(in the rows, 128 means zero)
Each row of numbers belongs to one of the nodes below and depends on some of the facts about them. Some rows are named. Which node is each other row?

Some facts about the nodes:
K109 {gripo=K448 K242 K510 K859}
K12 {stugru=K741 K777 K57, gripo=K347 K111}
K127 {stugru=K366 K287}
K129 {stugru=K343 K93 K929 K716}
K143 {stugru=K741}
K144 {gripo=K797 K859}
K154 {stugru=K489, gripo=K777 K347 K800 K492 K141}
K173 {stugru=K366}
K174 {stugru=K998}
K175 {gripo=K128 K489}
K180 {stugru=K40 K74}
K197 {stugru=K173 K559, gripo=K402 K125}
K20 {stugru=K489}
K200 {stugru=K535 K853}
K21 {gripo=K3 K539}
K211 {stugru=K174, gripo=K271}
K230 {stugru=K120}
K242 {stugru=K631}
K257 {gripo=K881}
K268 {stugru=K929 K716}
K271 {stugru=K833 K929 K109}
K275 {stugru=K929, gripo=K915 K553}
K286 {stugru=K631}
K287 {stugru=K366, gripo=K842}
K288 {stugru=K366 K716 K860}
K291 {stugru=K929 K287}
K325 {stugru=K819 K998}
K339 {gripo=K706 K184 K205}
K343 {stugru=K648 K782}
K347 {stugru=K559 K325}
K349 {stugru=K741 K997 K929}
K360 {gripo=K859 K707 K127}
K374 {stugru=K824 K200 K57 K819 K860}
K379 {stugru=K741}
K382 {gripo=K648}
K40 {stugru=K736, gripo=K218 K127}
K403 {stugru=K20}
K409 {gripo=K188 K677 K631}
K41 {stugru=K366 K489, gripo=K383 K438}
K415 {gripo=K676}
K421 {gripo=K129 K386 K736}
K426 {stugru=K853 K154 K581}
K427 {gripo=K425}
K428 {stugru=K347 K57}
K444 {gripo=K366}
K447 {stugru=K819}
K463 {stugru=K620 K559, gripo=K677 K441}
K483 {gripo=K381}
K499 {gripo=K626 K403 K192}
K51 {stugru=K173 K819, gripo=K824 K184}
K511 {stugru=K109, gripo=K429 K648}
K526 {gripo=K878 K800}
K535 {stugru=K716, gripo=K184 K881 K205 K288}
K536 {gripo=K581}
K559 {stugru=K741 K929 K581 K631}
K566 {stugru=K929 K941}
K57 {stugru=K366, gripo=K291}
K581 {stugru=K366 K736}
K597 {gripo=K76 K49 K155 K858}
K60 {gripo=K872 K488}
K601 {gripo=K833 K367}
K620 {stugru=K929 K40 K109}
K622 {stugru=K997 K998 K287}
K631 {stugru=K929}
K637 {gripo=K619 K818}
K639 {stugru=K268 K716}
K646 {gripo=K386}
K647 {stugru=K838 K997 K929, gripo=K128}
K648 {stugru=K833}
K65 {stugru=K93 K581 K12 K109}
K653 {stugru=K426 K154, gripo=K818}
K655 {stugru=K366 K963, gripo=K676 K217}
K680 {gripo=K383 K524 K76 K677 K649}
K716 {stugru=K581, gripo=K480}
K719 {gripo=K174 K626 K620}
K727 {stugru=K325, gripo=K429}
K736 {stugru=K998}
K739 {gripo=K43 K706 K800 K374}
K74 {stugru=K929}
K741 {stugru=K173 K929, gripo=K821 K343 K859 K428}
K742 {gripo=K192}
K761 {gripo=K915 K386}
K777 {stugru=K218 K908}
K782 {stugru=K929 K819 K736 K622, gripo=K141 K936}
K789 {gripo=K425 K936}
K79 {stugru=K463 K581}
K800 {stugru=K425 K683 K782 K287 K489}
K809 {stugru=K736, gripo=K188 K726}
K819 {stugru=K366 K929}
K824 {stugru=K173 K286 K929 K631}
K833 {stugru=K929}
K838 {stugru=K154 K998}
K853 {stugru=K366, gripo=K351}
K86 {gripo=K147 K736 K143}
K860 {stugru=K325 K631 K736 K489, gripo=K230 K342 K507}
K867 {gripo=K800}
K878 {stugru=K57 K489}
K886 {gripo=K374 K447}
K893 {stugru=K211, gripo=K929}
K896 {stugru=K736, gripo=K351 K872 K736}
K905 {gripo=K492 K622 K539}
K906 {stugru=K727 K833, gripo=K878 K354 K381 K201}
K908 {gripo=K566 K379 K76 K929}
K915 {stugru=K948}
K93 {stugru=K998 K74, gripo=K553}
K936 {stugru=K997}
K941 {stugru=K741 K929 K819 K205, gripo=K3}
K945 {gripo=K676}
K948 {stugru=K366 K819, gripo=K20}
K950 {gripo=K524 K677 K129}
K951 {stugru=K40, gripo=K553}
K997 {stugru=K741, gripo=K342 K226}
K998 {stugru=K929}

Known rows:
K581: [129 130 117 137 118 135 134 126 134 125 112 135 111  92  99 129 124 153
 122 138  99 126 126 119 120 111 130 106]
K800: [112 147 117 168 156 161 130  98 163 131 123 106 137 107  95 155  93 181
 153 158  54 141 100 125 145 134 133 121]
K154: [129 132 108 127 111 128 120 108 131 140 150  84 107 130 118 184 114 146
 150 131 103 122 100 161 166 171  90 161]
K242: [132 159 104  92 139 134 109 157 150 148 131 131 155  89  88 111 127 117
 101 139  72 118 117 130 136 100 157 112]
K833: [130 129 117 137 113 132 135 128 133 118 114 135 116  97  97 128 126 154
 123 143 102 126 121 119 118 107 131 106]
K381: [124 138 116 154 133 150 133 108 151 125 120 121 123 100  99 145 110 167
 136 148  70 132 113 127 133 120 127 126]
K367: [131 132 117 139 118 135 134 124 135 124 113 135 108  91  96 132 125 155
 122 139 100 125 127 121 118 110 128 103]
K128: [130 133 118 145 121 138 134 122 133 123 111 138 111  88  93 126 122 159
 118 145  96 128 128 118 113 106 129  99]
K120: [111 106 133 185 141  85  95 143 129 160 118 161  63 149  84  89 109 180
  87 125 100   5 107  80 109 167 141 167]
K707: [151 141  97 103 137 138 103 148 148 142 138 145 142  82  96 105 122 113
 100 140  75 117 117 132 139 101 157 122]
K382: [132 126 122 121  97 117 134 130 118 130 128 126 101 100 103 140 138 145
 116 132 123 117 130 131 131 127 110 106]
K86: [127 107 102  93 140 139 136 145 137  93 102 107 100  93 127 155 152 139
 139 103 151  74 132 151 138 139 122 126]
K489: [147 119 108 149 124 136 134 118 124 130 121 142  96  79  99 121 110 151
 124 143 111 128 123 122 122 124 128  97]
K726: [126 149 120 120 124 164 141 136 144 109 103 154  93 102 126 144 112 157
 125 139 106 112 125 126 117 121 153 111]
K21: [134 139 106 130 106 127 118 121 128 134 135  97 104 120 109 172 116 146
 139 131 106 120 110 155 140 141  98 150]
K366: [138 119 109 153 122 141 136 126 132 129 118 142 103  87 107 129 117 145
 121 135 101 129 132 118 124 116 129 110]
K111: [127 144 109 156 131 149 122 110 145 127 123 112 120 109 101 159 104 165
 140 147  73 133 107 138 133 122 115 141]
K507: [130 133 126 147 114 127 135 127 115 123 119 138 110  85  92 129 127 164
 104 151 108 128 133 118 119 105 110  90]
K789: [133 137 109 130 106 126 120 120 129 134 135  99 106 121 111 171 120 145
 139 131 105 119 110 154 144 142  99 149]

Which node is each row?
No name comes twice in this set of rows, the named rows included.
[127 143 124  83 103 153 141 146 133 103 110 146  77 123 150 163 129 145
 129 129 136  99 119 138 132 141 148 128] => K463
[150 147 125  72  66 154 186 118 106 116 120 204  65  72 148 174 113 134
 112 107  97  67 121 154 123 154  99 175] => K908
[106 144 112 114 163 155 147 149 152  94  79 108 135  86 104 147 137 160
 135 119 119  84 130 133 110 110 135 104] => K143
[124 154 120 122 129 173 143 136 147 105  95 162  92 102 129 142 107 160
 124 144 103 112 123 124 112 114 159 108] => K188
[155 102 101 154 118 132 132 123 128 121 137 146 100  95 117 124 101 132
 139 140 126 120 120 125 139 137 131 101] => K683
[129 126 128 122  89 106 140 139 105 127 135 126 107 102 103 146 138 145
 105 135 132 112 134 132 133 131  92  97] => K997
[108 188 133 103 110 166 155 148 144 123 100 158 102 116 126 155 104 156
 117 146 100 113 122 121 108 120 155 100] => K379
[123 111 120  73 121 130 107 127 135  81  90  97  94 107 102 140 186 177
 127 130 127 109 107 139 130 111 136 136] => K951
[143 134 101 141  81 144 123  82 193 140 114 138  84 114  64 120 133 132
 176  97  96 108 153 129  93  99 151  96] => K174
[153 131  97  71 113 117 100 155 136 151 157 132 130  98 109 118 141  94
 102 122  99 103 118 149 163 130 138 137] => K360
[124 128 131  88  83 106 122 127 115 118 117 111 100 114  96 140 166 159
 111 139 121 122 113 129 131 119 113 119] => K511
[124 111 102 110 149 144 139 144 139 101 101 106 108  90 119 149 144 140
 137 109 143  86 134 142 133 134 127 117] => K853
[112 172 113 153 135 146 128 124 149 134 113 101 142 113  89 164  98 166
 140 147  74 130 108 138 119 113 116 126] => K936

The same nodes again, as new rows of numbers:
Some rows with their names:
K109: [127 117 153  92 109 134 109 112 134 164 114  96 111 144 152 161 143 122
  86 101 148 137 135 129 203  70 172 158 134 108 148  79 132  94 176 137
 136 121 154 151 119 180  79 157 125 186 170 142 147 116 158 143]
K821: [108 121 125 151 130 129 125  96 135 129 140 122 155 129 114 136 114 140
 119 148 141 130 130 141 114 137 100 136 106 115 117 147 149 135 127 129
 113 124 131 119  88 105 124 125 141 121 123 133 125 133 137 115]
K824: [135 115  88 143 117 120 140 160 115 149 125 140 118 116 124  91 122 103
 125 112 105 101 116 127 105 154 126 114 123 130 142 123 143  92 113 149
 130 135 110 146 154 148 145 112 125 115 114 125 145 142 114 117]
K566: [125 103  97 145 115 104 136 151 120 159 118 140 121 115 107  95 119  95
 118 122 115 106 116 137 105 145 125 115 116 139 142 127 139  98 109 157
 133 141 109 153 163 142 126 119 133 115 119 130 147 118 115 129]
K242: [121 118  94 150 119 121 126 142 120 162 122 130 125 124 118 108 118 104
 110 119 121  98 120 131 114 142 123 123 109 128 141 121 139  92 118 156
 129 141 126 148 142 155 135 114 141 124 122 128 147 129 130 126]
K120: [127 171  97 108 161  86 136  51 149 111 121  81 149 137 125 116 153 106
 104  70 133 143 150 117 124 148  84 142 134 113 110 153 169 135  88 103
 119 128 110 116  49  69 105 101 149 125 114 118 148 140 117 135]
K842: [112 122 125 148 134 128 132 104 133 118 141 123 147 127 122 130 116 142
 125 144 137 134 132 142 112 146 102 129 111 120 120 147 148 138 126 121
 114 119 126 119  95  98 128 124 138 120 119 131 123 137 132 113]
K268: [125 123 105 150 135 116 138 151 119 155 124 126 110 120 134 109 116 104
 115 107 124 100 124 129 105 148 129 114 111 123 148 127 134  99 123 148
 136 132 120 152 147 152 139 111 139 128 126 133 144 133 129 119]
K271: [116 110 100 149 124 104 149 152 134 148 124 152 106 114 110 106 124  95
 120 120 114  99 121 143  89 140 128 114 113 123 148 124 139 104 120 165
 144 149 104 157 151 145 127 123 134 122 129 136 153 113 116 124]
K463: [167 118 160 109 134 122 126 194 105 137  84 115 115 128 135 111  88  89
 145  88 169 145 146  89 151 100 179 126 138 170 162 109  65 153 107 151
 151 154 139 151 179 100 166 164 105 157 142 144 139  86 103 145]
K125: [111 122 125 149 133 126 134 104 133 119 141 123 148 128 122 129 115 141
 125 142 139 133 132 141 112 144  99 130 109 121 119 148 149 141 124 123
 116 120 127 119  93  97 128 124 137 116 120 131 121 136 129 112]
K184: [127 103 112 136 134 123 160 128 124  88 154 138 142 115 140 106 118 145
 150 133 110 144 127 141  99 154 110 115 138 101 120 145 161 132 121 110
 116  92 101 117  91  90 124 126 111 116 105 130 112 167 109  89]
K859: [ 90 118 118 154 104 148 108  61 137 150 138 117 171 139  85 162 113 133
  97 160 147 119 129 139 141 110 101 164  91  98 113 120 153 113 137 151
 115 138 155 120  60 123  94 133 159 150 137 136 129 121 163 131]
K631: [142 114 127 139 136 109 124 151 111 174 115  88 126 126 162  98 104 113
  95  96 148 121 124 121 146 154 131 118 113 145 146 138 129  96 122 124
 118 108 129 162 152 139 127 116 132 130 131 132 138 143 127 114]
K342: [113 122 123 147 134 129 134 104 130 118 141 124 150 127 124 129 114 141
 125 143 138 134 132 141 113 141 101 131 111 118 119 146 147 139 124 124
 115 119 127 118  92  98 125 126 136 121 120 133 121 136 131 110]
K626: [113 120 121 149 131 128 132 104 131 119 141 126 150 127 122 131 114 143
 125 143 138 135 132 142 110 142 102 131 111 117 120 146 150 137 125 122
 115 119 128 119  94  96 126 124 135 119 119 131 121 136 132 113]
K853: [154 161 125  83 131 165 117 171 108 128 125 115 108 140 157 141 144 132
 127 112 102 117 132  86 179 117 155 135 151 128 142 105  97 120 152 124
 139 136 136 126 151 171 135 133 118 144 138 121 123 136 140 155]
K421: [124 183 130  59 163 164 118 171 137  88 146 122 107 150 132 172 136 171
 113 154  78 157 160 123 178 133 109 147 134 152 144 159 110 204 201 115
 127 157 104  75 145  91 142 152 141 105 125 141 123  87 137 198]
K441: [118 118 134 152 138 121 133 113 126 124 132 117 154 126 121 124  98 134
 128 141 156 141 133 135 111 146 101 129 104 132 124 155 134 151 113 125
 116 124 130 126 101  77 137 127 133 120 122 135 121 129 124 113]

Rows to name:
No name comes twice in this set of rows, the named rows included.
[131 120 153  98 126 126 130 133 131 138 118 116  95 134 144 160 140 119
 114  97 137 131 135 119 169  85 170 139 142 113 147  91 113 114 164 141
 152 125 138 148 137 174  94 144 124 176 161 142 136 112 148 143] => K40
[161 146 146  86 114 153 108 155 117 145 114 112 118 137 164 120 152 125
 125 113 126 128 120 100 184 111 166 136 158 132 134  92 107 109 138 112
 131 125 143 138 154 165 131 145 106 141 146 116 137 142 127 138] => K57
[146 147  98 123 149 127 118 142 125 160 139 141 113 124 135  91 117 111
 122 130 106  93 118 121 123 156 105 111 108 143 119 140 129 109 141 139
 115 155 118 133 162 156 173  91 145 100 105 116 152 126 145 147] => K915
[165 148 130 103 118 160 119 170 105 126 108 142 127 128 115 125 129 104
 159 125 122 110 120  68 144 113 159 127 152 147 127  97  65 130 105 144
 150 161 143 133 166 156 154 135 115 140 132 118 121 120 124 156] => K41
[151 136 140 102 133 136 123 156 110 135 118 106  98 136 170 137 137 129
 122  86 127 134 139 105 176 102 172 128 150 128 148 102 111 108 151 120
 136 116 140 136 154 171 132 134 115 163 143 131 128 136 142 133] => K716
[156 106 163 123 181  83 108  30 168 142 163 170 125 116 149  67  95 116
 164 135 175 132 129 170 116 102  95  99 108 129  53 144 148 129 162 113
  74 137 140 117 116 128 235  77 143 114  90 116 162 110 180 118] => K553
[147 145 141  96 101 149 113 157 141 136 105 147 107 129 135 115 158 104
 136 129 118 121 114 129 144  90 179 135 155 125 146  83 112 123 132 126
 147 154 137 135 156 153 141 162 110 120 150 117 154 114  96 139] => K12
[131 120 102 145 125 116 128 148 116 163 122 116 119 125 139  99 117 113
 107 111 123 107 121 130 124 150 124 120 115 133 144 131 142  95 119 137
 123 125 122 147 149 149 135 112 135 119 122 128 144 140 124 119] => K286
[126 134  94 146 111 143 120 131 117 167 124 132 142 126 100 119 122 100
 118 140 118  80 107 103 117 145 114 131 108 126 125 113 118  94 108 161
 135 157 135 149 138 169 124 107 147 126 127 120 138 132 141 141] => K127
[136 130 121 133 143 125 139 145 122 161 125 105 116 124 166 114 124 112
 105 102 141 101 119 117 128 155 129 119 113 118 147 124 127 100 133 129
 133 116 125 169 132 158 130 117 132 131 145 130 143 153 131 111] => K581
[126 110 126 136 139  98 147 144 132 157 123 115 107 120 149 114 124 108
 105 100 139 113 120 142 117 149 126 116 111 123 146 131 136 105 139 138
 140 113 115 170 142 152 105 117 133 131 145 140 143 132 128 118] => K74
[144 190 179 131 126 154 110 132 134 134 104  97  90 142 148 175 176 110
 133 104 124 109 109 116 114  68 202 121 160 138 138 105  74 140 130  66
 142 109 162 124 170 204 100 118 145 126 161 112  96 137 115 137] => K154
[137 110 156 151 148 114 128 139 111 130 108  97 175 124 118 114  62 117
 136 133 194 154 144 107 119 150 112 128  96 169 133 164  93 180  91 130
 116 132 138 137 119  33 160 145 128 125 121 144 116 112 107 118] => K677
[131  84 102 129 125  99 159 153 115 138 136 132 116 111 136 104 117 113
 120 102 108 119 118 129 119 154 124 112 131 111 139 123 151  87 132 147
 134 103  99 160 134 149  98 115 117 140 121 138 133 148 127 110] => K648

Now the same nodes, written a new way:
Known rows:
K997: [131 101 123 121  90 124  96  88 166 176 147 113 110  91 132  95 162  82
 115 211 127 131 102  90  94 145 133 107 104 128  86 155 190 160 112 164]
K201: [156 155 113 145 117 124 108 119 166 148 116 175 113  60 125  98 137  85
 161 133 136 118 151 137 106 114 118 198 128 146 140 161 164 122 110  84]
K906: [162  92 121 144 107 119  94 116 191 169 129 171 105 103 105  86 170 121
 130 205 146 119 169 155 100 155 157 122 103 147 106 184 215 131 113 152]
K111: [150 160 108 140 120 123 105 114 170 148 124 181 109  62 126  97 136  86
 163 172 134 121 157 140 114 115 117 209 126 144 140 182 168 108 108  75]
K287: [133 105 134 165 106 116 118 113 188 161  99 138 123 100 133  81 161  79
 110 198 147 112 146 127  98 144 171 112 111 118 113 149 200  90  91 159]
K60: [144 155 109 148  97 119  88  88 192 146 123 129 105  89 110 101 137  85
 119 201 110 114 164 164  96 161 187  92 129 145 132 175 208 139 119 158]
K268: [158 135 105 137 124 117  96 114 165 163 130 128 118  86 138 101 148  94
 123 186 150  99 171 203 106 117 155 126 123 131  88 143 150 132 112 133]
K480: [144 171 124 146  99 123 101 104 152 148 116 150 118  68 141 102 130  81
 133 143 136 115 139 138 103 107 138 182 129 134 134 142 154 146 114 128]
K526: [170  94 104 142 105 123 103 123 194 166 123 181 111  72 105  86 162  97
 163 195 139 132 165 158 105 151 137 154 109 151 137 202 208 107 115 142]
K343: [139 168 112 159 120 114  75  70 160 144  99 151 111 104 139 101 146  74
 115 107 154 127 164 224 103 105 113 121 127 121 120 106 189 110 103 133]
K65: [140 136 131 144 108 115  92 114 166 156 124 141 110  91 134  97 153  88
 119 167 144 103 149 156 100 122 144 149 114 134  99 128 173 140 113 130]
K21: [157  99 105 141  98 124  95 105 192 168 134 177 103  74 113  99 155 108
 133 204 139 129 151 142 109 151 156 181 109 137 134 208 209 145 114 140]
K539: [144 165 107 142 122 123 109 111 160 148 131 177 103  55 135 101 134  86
 169 165 127 119 151 128 118 112 113 221 127 139 142 182 166 123 106  68]
K915: [130 187 128 142 124 114  98 101 163 140 112 115 110  84 132 103 127  74
 137 141  91  98 161 151  96 122 164 136 132 141 116 121 163  99 112  80]
K426: [134 129 127 154 103 118  97 117 171 155 123 137 108  98 131 100 162  98
 122 160 147 101 155 143 103 116 144 127 117 134 103 123 175 141 116 124]
K402: [144 169 122 145  99 122 105 105 152 149 117 147 116  70 141 103 129  82
 129 136 134 114 137 128 104 106 138 184 130 131 135 146 158 144 112 122]
K597: [135 102 101 121  88 147 101 128 172 161 115 174 112 104 105  90 137 111
 121 210 153 121 136 208 114 135 182 187  98 121 114 156 186 148 118 169]
K288: [157 134 137 149  97 111 116 128 166 155  90 132 133  86 133  76 164  66
 132  67 143 102 156 144  96 104 125  82 130 150 103 100 138  86 109 151]
K427: [151 108 110 144  99 124 101 106 183 162 131 175 107  75 120 100 146 100
 129 199 142 124 150 145 105 144 157 186 114 137 137 188 199 145 112 140]

Name these rows:
No name comes twice in this set of rows, the named rows included.
[139 189 113 145 109 115  94  95 166 146 114 126 109  71 131 104 123  72
 139 140  96 106 157 151  98 124 173 145 138 145 137 140 170 128 116 103] => K488
[161 106 110 148 100 127 101 113 185 159 125 176 110  77 115  97 153  94
 135 191 142 123 152 150 102 136 154 158 115 144 135 178 199 137 113 146] => K483
[138 158 132 140 131 118  98 114 179 155 126 170 102  76 122 102 156  91
 174 186 129 121 167 104 106 124 114 227 102 137 111 163 175  67  95  70] => K622
[143 161 126 137 134 114 105 120 168 145 126 180 101  63 117  83 153 105
 176 164 126 112 159 133 112 115 112 216 111 148 122 156 173  93 105  65] => K347
[137 164 142 154  96 115 116  87 159 145 106 126 113 109 128 100 140 131
 124 147 137 104 153 124 111 102 119 139 114 130 121 121 163 137 116  88] => K20
[133 166 123 165 106 120 116 114 169 147  96 149 126  67 148  91 135  68
 125 124 141 112 130 125 105 118 153 167 131 120 138 146 169  91  92 131] => K366
[146 181 112 119 125 120 108 113 144 144 107 156 124  91 112  78 113 126
 126 192 142  98 162 225 117 104 160 186 108 122  94 119 139  92 116 144] => K631
[143 165 118 154 116 112  75  70 153 142 100 158 113 102 133  93 130  85
 106 123 154 126 161 226 103 106 112 111 129 119 123 111 186 123 104 130] => K242
[137 155 150 140 109 117  91 101 176 155 110 132 115 113 124 102 145  97
 126 169 132 121 162 124  99 121 141 202  99 132 108 119 168  95 105 147] => K325
[170  97 104 140 108 121 105 124 192 162 120 184 114  68 105  87 163  96
 165 184 135 130 165 154 105 144 123 166 113 152 136 195 195 106 112 121] => K867
[161 140 111 131 117 114  91  83 190 153 127 115 116 104 114  98 133 107
 116 208 111 103 175 196  96 155 183  93 117 138  92 182 183 114 113 157] => K275

